In the rows, 128 means zero.
Known rows:
[144 133 102 146 128 112 112 140 123 160 107 122 142 114 142 100 139 119
 122 112 152 124 161 135 126 129 132 126 135 136 136 163 104 129 123  93
  87 122 136 115 161 112 140 108 132 150 123 123 132 112 139 108 134 126
 139] -> q534
[140 121 130 142 145 112 133 119 130 139 132 147 116 123 137 120 138 111
 135 130 122 146 127 129 162 144 116 119 127 152 122 107 132 130  97 134
 126 128 150 127 133 132 143 113 147 132 129 127 141 133 135 129 142 147
 142] -> q994
[137 135 139 112 147 117 125 104 163 112 138 138 108 134 134  98 120 115
 108 125 130 119 155 153 108 130 128 131 123 124 150 146 141 135 122 130
 122 120 130 150 148 115 135 134 155 144 118 139 119 122 146 116 131 136
 106] -> q459
[129 151 114 139 119 119 116 166 125 139 116  90 128 177 101 117  93 123
  97 120 147 142 151 145 117  72 126 136 164 112 119 137 125 146 159 115
 104 120 163 130 119 131 127 142 133 127 154 129 148 112 127 132 106 136
 113] -> q470
[125 128 148 129 142 117 131 119 147 128 130 128 110 120 137 116 135 127
 115 100 118 140 126 131 120 149 123 122 141 136 125 102 136 114 111 133
 128 120 142 145 153 128 141 125 145 137 118 139 126 148 141 130 155 125
 104] -> q772
[133 130 136 124 149 111 133 125 153 131 131 133 101 128 115 122 129 123
 114 122 125 123 127 130 138 138 120 124 127 132 121 106 139 122 105 135
 125 130 137 138 134 129 138 128 155 132 123 138 127 143 136 124 147 135
 116] -> q884
[168 134  95 154 113 134 131 119  95 128 133 135 119 138 144 147 131 114
 126 160 131 149 151 142 140 100 169 157 137 128 130 113 132 150 130 133
 126 100 123 100 122 143 125 135 118 106 139 134 146 102 129 136 122 143
 113] -> q791
[115 129 133 118 145 122 133 106 158 122 141 132  94 125 111  99 131 122
 140 141 142 135 143 128 150 127 122 147 117 133 107 131 142 136 114 132
 115 147 148 145 148 138 136 133 146 130 124 142 139 126 137 134 131 130
 122] -> q32
[152 132 111 171 119 132 135 135 111 127 120 126 130 143 131 157 137 127
 127 142 113 162 131 136 152 130 150 140 144 129 115  75 131 147 115 139
 127 110 147  97 114 143 127 126 101 110 145 133 151 141 130 158 134 128
 111] -> q111
[154 159  94 147  92 119 132 143  86 147 102 115 129 142 163 135 119 148
 114 113 133 131 153 142  93 108 162 160 153 109 149 113 103 137 133 115
  96  84 115  98 151 126 132 135 103 136 117 134 130 116 149 111 134 123
  99] -> q414
[115 127 140 125 149 120 127 109 159 123 131 136 110 129 108 105 123 109
 132 130 125 132 144 133 151 130 130 133 121 133 126 126 147 141 109 139
 121 140 141 142 140 134 129 127 145 134 127 143 137 137 135 135 126 137
 131] -> q201
[134 123 135 118 136 105 120 121 143 129 137 134  97 121 109 112 135 128
 124 118 118 128 121 113 141 128 133 133 124 127 119 112 151 118 106 135
 128 130 143 140 126 130 135 137 169 129 127 130 140 139 127 126 140 131
 122] -> q573
[146 142  91 152 112 125 118 139 112 137 110 115 130 134 116 132 124 128
 126 133 144 131 162 137 131 103 169 156 141 111 122 128 125 143 125 116
  99 116 124 100 132 134 121 136 115 120 139 139 145 121 125 131 118 123
 118] -> q755
[150 150  93 152 105 124 125 165 118 155  95 100 141 128 121 139 122 142
 129 117 140 124 156 137 118 108 160 154 143 114 136 114 116 140 123 112
 104 110 121  92 134 124 130 131 106 132 134 125 136 124 145 128 125 121
 124] -> q603
[118 125 135 108 138 104 124 118 134 129 132 143  99 130 103 110 116 131
 128 120 117 127 119 112 143 132 145 124 128 128 122 117 154 122 101 142
 118 127 137 145 123 134 128 136 166 126 124 139 144 149 123 121 136 142
 134] -> q438
[141 146 100 163 106 127 135 150  84 162 104 110 129 129 141 149 130 143
 121 105 135 146 145 135 119 111 160 152 161 128 123  94 100 132 125 124
 107  96 116  95 145 142 129 131  93 130 133 141 131 127 133 123 143 131
 101] -> q578
[149 143  87 162 109 126 120 138 104 145 106 121 145 132 122 133 126 121
 134 135 139 139 163 137 142 110 167 153 139 121 128 124 121 152 123 119
 101 113 125  91 130 131 123 126 102 124 142 132 146 118 133 136 117 134
 131] -> q692

Facts:
[q852, q101, q562, q310, q640, q28, q724, q671, q68, q846, q677, q173, q714, q434, q146, q53, q683, q80, q153, q985, q376, q130, q752, q691, q873, q31, q790, q884, q450, q804, q859, q644, q307, q292, q611] λ a
[q400, q548, q553, q217, q891, q772, q591, q701, q473, q674, q533, q956, q893, q882, q446, q43, q673, q672, q340, q831, q578, q469, q481, q526, q426, q414, q794] λ d
[q949, q747, q585, q5, q534, q356, q19, q85, q850, q355, q953, q417, q618, q366, q46, q776, q100, q497, q606, q236, q981, q459, q626, q246, q780, q313, q582, q316, q304] λ f
[q204, q438, q167, q710, q256, q162, q353, q680, q750, q519, q124, q390, q94, q937, q906, q926, q916, q550, q824, q524, q599, q457, q845, q502, q262, q968, q573] λ e
[q817, q60, q942, q912, q317, q372, q844, q226, q603, q232, q501, q987, q65, q388, q375, q992, q302, q659, q905, q111, q181, q102, q234, q700, q253, q869, q285, q514, q994, q670, q235, q384, q623, q639, q93] λ c
[q403, q951, q91, q849, q690, q822, q688, q932, q557, q594, q39, q779, q392, q465, q500, q74, q647, q470, q361, q560, q254, q228, q170, q738, q352, q692, q201, q379, q567] λ b
[q125, q122, q498, q88, q915, q834, q364, q998, q554, q879, q331, q748, q856, q341, q791, q32, q119, q482, q190, q840, q503, q3, q755, q13, q363, q410, q192, q757] λ g
q852 γ q190, q469
q562 γ q677, q912, q671, q688
q217 γ q850, q757, q822, q611, q750
q28 γ q39, q846
q724 γ q844, q232, q882, q366
q498 γ q606, q557
q5 γ q497, q594
q88 γ q316, q659
q372 γ q953
q226 γ q738, q285, q688, q750
q353 γ q671, q949, q379, q91, q779
q173 γ q937, q673, q100
q714 γ q13
q674 γ q937, q417, q13, q591, q450, q519
q146 γ q817, q46, q845
q356 γ q39, q500, q750
q19 γ q822
q53 γ q822
q956 γ q791
q893 γ q310, q599, q417, q673
q375 γ q534, q519
q752 γ q470, q560, q691, q302, q363
q390 γ q232, q856, q772, q623
q446 γ q470, q473, q102
q94 γ q236, q384, q692
q341 γ q167
q700 γ q363
q647 γ q32, q514, q701, q794
q672 γ q111
q869 γ q384, q307, q285
q31 γ q470, q13
q926 γ q43, q591, q603
q831 γ q85, q776, q181, q93, q74, q65
q916 γ q981, q482, q942
q550 γ q680, q560, q417, q949, q91
q254 γ q91, q102, q285, q400, q688
q228 γ q119, q856, q548, q557, q603
q859 γ q450
q246 γ q101
q780 γ q93, q201
q313 γ q824
q410 γ q891, q755
q192 γ q392
q968 γ q204, q74, q603
{q204} ψ q353
{q553} ψ q130
{q553} ψ q755
{q640} ψ q599
{q28, q317, q146, q776, q514, q236, q692, q384} ψ q822
{q317, q167, q856, q776, q170} ψ q859
{q317, q534, q672} ψ q932
{q5, q256, q226, q849, q173, q822, q232, q39, q65, q992, q130, q752, q74, q618, q31, q790, q776, q285, q578, q482, q670, q738, q981, q626, q414, q639} ψ q153
{q167} ψ q254
{q534, q500} ψ q60
{q701, q372, q232, q618} ψ q752
{q915} ψ q356
{q834, q618, q623} ψ q317
{q834, q916} ψ q673
{q844, q459} ψ q562
{q671, q355} ψ q124
{q173, q124, q470, q450, q313, q757} ψ q502
{q690} ψ q670
{q674, q181, q926} ψ q992
{q554} ψ q307
{q603} ψ q74
{q232, q606} ψ q111
{q557} ψ q417
{q85, q755} ψ q410
{q779} ψ q677
{q375} ψ q905
{q856} ψ q102
{q390} ψ q167
{q500} ψ q690
{q417, q46, q606} ψ q340
{q672} ψ q503
{q916} ψ q173
{q469, q804} ψ q891
{q469} ψ q640
{q469} ψ q578
{q450} ψ q683
{q606} ψ q659
{q236} ψ q692
{q503} ψ q994
{q981} ψ q548
{q859} ψ q235
{q626, q755} ψ q31
{q246} ψ q873
{q313} ψ q674
{q352} ψ q146
{q639} ψ q85
{q639} ψ q791
{q304} ψ q710
{q852, q752, q647, q840, q313, q611, q757} μ q585
{q400, q5, q88, q85, q831, q626, q968} μ q791
{q204, q388, q181, q776} μ q459
{q548, q91, q915, q905, q228} μ q3
{q562, q501, q519, q390, q94, q469, q93} μ q361
{q60, q124, q618, q790, q526, q410} μ q639
{q438, q844, q674, q153, q130, q606, q236} μ q524
{q942, q640, q998, q19, q65, q32, q824} μ q39
{q310, q470, q884, q994, q670, q292} μ q414
{q553, q987, q779, q873} μ q31
{q217, q891, q906, q426} μ q514
{q403, q846, q53, q893, q254} μ q375
{q951, q985, q692} μ q714
{q772, q688, q916, q859, q502, q262, q582} μ q384
{q125, q434, q146, q882, q446, q102, q700} μ q747
{q28, q364, q748, q341, q13, q201, q304} μ q101
{q724, q834, q226, q690, q594, q253, q352} μ q591
{q122, q353, q340, q285, q845, q623} μ q379
{q498, q677, q392, q465, q659, q170, q573} μ q710
{q317, q701, q937, q246} μ q879
{q534, q603, q376, q691, q869, q804, q316} μ q949
{q256, q533, q738} μ q817
{q162, q680, q554, q331, q43, q672, q780} μ q167
{q671, q473, q849, q992, q856, q981, q192} μ q372
{q68, q173, q80, q450, q235, q307} μ q750
{q822, q356, q557, q74, q234, q119, q366} μ q100
{q932, q500, q417, q550, q578, q481, q794} μ q599
{q232, q850, q111, q953, q190, q644, q363} μ q503
{q683, q497} μ q567
{q355, q673, q560} μ q912
{q302, q755} μ q482
{q46, q926, q457} μ q956

Rows:
No name comes twice in this set of rows, the named rows included.
[145 128 114 159 119 130 136 135  82 154 117 135 129 135 167 136 142 129
 122 127 126 164 125 123 152 136 136 125 154 157 111  86 112 129 115 131
 112 106 145 111 139 145 139 112 109 125 130 136 140 125 128 129 154 141
 118] => q673
[114 134 140 118 141 118 143 118 158 130 132 128  94 127 117 113 124 128
 140 128 130 131 133 129 144 131 107 149 117 135 119 111 134 137 107 135
 118 141 147 142 145 137 143 126 137 137 115 139 131 137 152 131 139 130
 123] => q942
[153 126 103 165 125 119 130 127  97 152 122 149 131 131 147 134 139 114
 135 140 130 159 130 126 169 134 132 125 133 153 122  96 120 137 105 130
 112 115 145 100 124 140 139 105 120 123 134 126 147 123 133 132 139 148
 142] => q60
[153 151  83 145  92 112 116 157  94 153 104 108 124 130 114 135 121 150
 129 121 136 124 148 118 120  94 172 157 142 103 121 118 124 137 123 112
  92 111 121  89 126 127 125 144 121 123 134 127 155 125 133 117 123 119
 124] => q256
[131 123 143 135 151 118 136 116 150 126 136 141 106 130 122 125 129 112
 129 125 113 142 127 134 151 137 113 126 129 144 124  99 143 130 105 144
 139 130 151 138 127 138 136 122 147 124 130 135 136 141 135 139 141 145
 122] => q905
[147 142 115 136 127 112 129 145 138 144 115 114 113 127 114 134 127 134
 114 112 139 117 140 137 115 117 134 140 131 115 122 117 126 120 117 121
 114 120 125 118 136 118 131 135 138 133 124 132 128 133 141 122 137 124
 109] => q804
[144 136 115 148 128 124 143 132 116 133 120 125 109 140 114 151 123 128
 116 133 121 145 128 134 139 119 147 142 141 122 113  84 130 134 112 139
 126 112 135 114 120 144 125 136 118 114 135 143 136 141 131 142 138 131
  99] => q683
[153 121 107 155 130 107 119 128  96 162 126 162 136 111 164 105 151 109
 146 135 134 150 125 119 175 150 116 108 120 173 125 121 113 132  93 112
  98 126 152 106 141 127 149  92 140 137 125 113 147 116 143 110 145 149
 169] => q235
[152 120 118 147 133 110 117 130 111 152 123 159 141 116 161 105 140 115
 136 134 130 148 121 121 173 162 130 101 120 172 131 115 127 130  94 116
 105 123 152 115 132 124 144  91 139 136 127 119 149 127 141 120 151 152
 166] => q102
[124 128 139 121 148 118 118 118 173 125 127 126 115 121 102 103 124 111
 128 119 130 117 155 139 132 126 131 131 125 128 138 142 151 135 114 129
 121 134 136 141 141 120 134 132 155 141 127 134 129 134 137 127 126 135
 128] => q779
[112 135 140 120 151 117 127 109 164 128 124 127 110 132 114  98 119 116
 119 115 136 119 156 142 129 136 126 127 129 131 124 143 135 132 113 127
 114 133 135 148 159 128 129 127 144 142 120 148 122 136 131 125 129 133
 114] => q304
[127 139 124 134 133 122 119 129 158 121 114 114 130 130 100 119 119 120
 125 119 130 124 158 138 126 122 152 142 135 114 135 129 145 140 122 127
 121 124 132 122 132 124 124 137 133 132 133 134 137 136 133 139 120 126
 117] => q557
[132 124 138 155 135 138 147 116 109 134 133 132 109 136 143 149 141 125
 119 125 113 171 118 137 150 140 136 136 159 147 111  62 128 130 112 151
 139 109 141 125 133 154 130 132 113 111 133 151 131 139 123 148 156 139
  89] => q340
[157 115 104 170 132 123 125 116  88 157 131 160 132 115 152 122 150  95
 146 152 134 163 139 123 190 129 134 124 133 171 120 119 118 143 103 125
 111 122 148 101 127 146 141 101 127 122 142 122 150 106 127 127 134 158
 160] => q932

The same nodes again, as new rows of numbers:
Known rows:
[114 127  92 116 135 124 158 143  94 143  93 147 140] -> q688
[138 135  84 130 146 132 148 141 107 127  79 143 139] -> q849
[118 136 105 111 137 125 158 147 104 142  93 134 140] -> q481
[146 124  79 130 140 125 143 135 126 123  84 143 131] -> q618
[145 135  84 124 146 133 149 140 105 122  82 146 136] -> q790
[ 46 102  85 130 124 161 142 127  60 116 109 142 119] -> q375
[129 141  92 128 155 133 148 142 117 131  82 138 142] -> q553
[  9  88 106 117 168  96 182 155  98  71  90 191 144] -> q19
[ 58 119  67 124 135 170 153 144 110 105  88 158 105] -> q173
[117 137 103 114 140 125 157 145  99 144  93 138 140] -> q533
[123 138  94 127 157 132 149 139 117 136  85 146 146] -> q469
[128 124  94 132 127 124 158 143  85 134 110 120 127] -> q949
[ 45 100  89 109 113 159 142 147  76 111  96 159 116] -> q869
[  9 110 116 112 164 114 174 150  99  87  86 169 136] -> q217
[138 125  87 129 144 132 154 157 107 131  94 154 141] -> q355
[ 34 124  83 116 121 165 156 141 107 130  95 152  98] -> q446
[137 131  95 118 141 131 149 149 103 129  92 143 138] -> q804

Rows:
No name comes twice in this set of rows, the named rows included.
[ 51 114  69 117 131 150 147 121 117 103  85 161 101] => q28
[ 51 100  71 118 136 161 142 137  89  92  81 155 127] => q226
[ 39 123  89 117 129 148 143 123 131 112  85 147 100] => q672
[136 119  82 125 143 129 150 142 127 132  94 147 145] => q606
[ 54 106  62 125 114 155 164 156  88 108  82 147 106] => q410
[ 61 119  65 114 114 173 156 144 100 106  85 138  90] => q752
[138 122  81 109 124 135 151 153  59 121  82 131 145] => q111
[140 114  78 128 132 122 143 136 126 129  83 131 140] => q834
[142 124  85 126 140 137 138 146  75 124  84 149 154] => q181
[ 46 120  81 108 128 153 146 117 114 111  89 154 102] => q390
[ 38 113  73 111 109 151 156 128 100 111  84 142  90] => q254
[139 121  86 117 124 125 130 126  85 124  82 141 140] => q623
[ 38 110  89 120 118 138 163 159  89 107  97 171  95] => q356
[126 125  87 136 134 118 161 138  78 137 108 133 131] => q747
[126 144  93 142 156 130 153 127  93 123  90 114 137] => q414

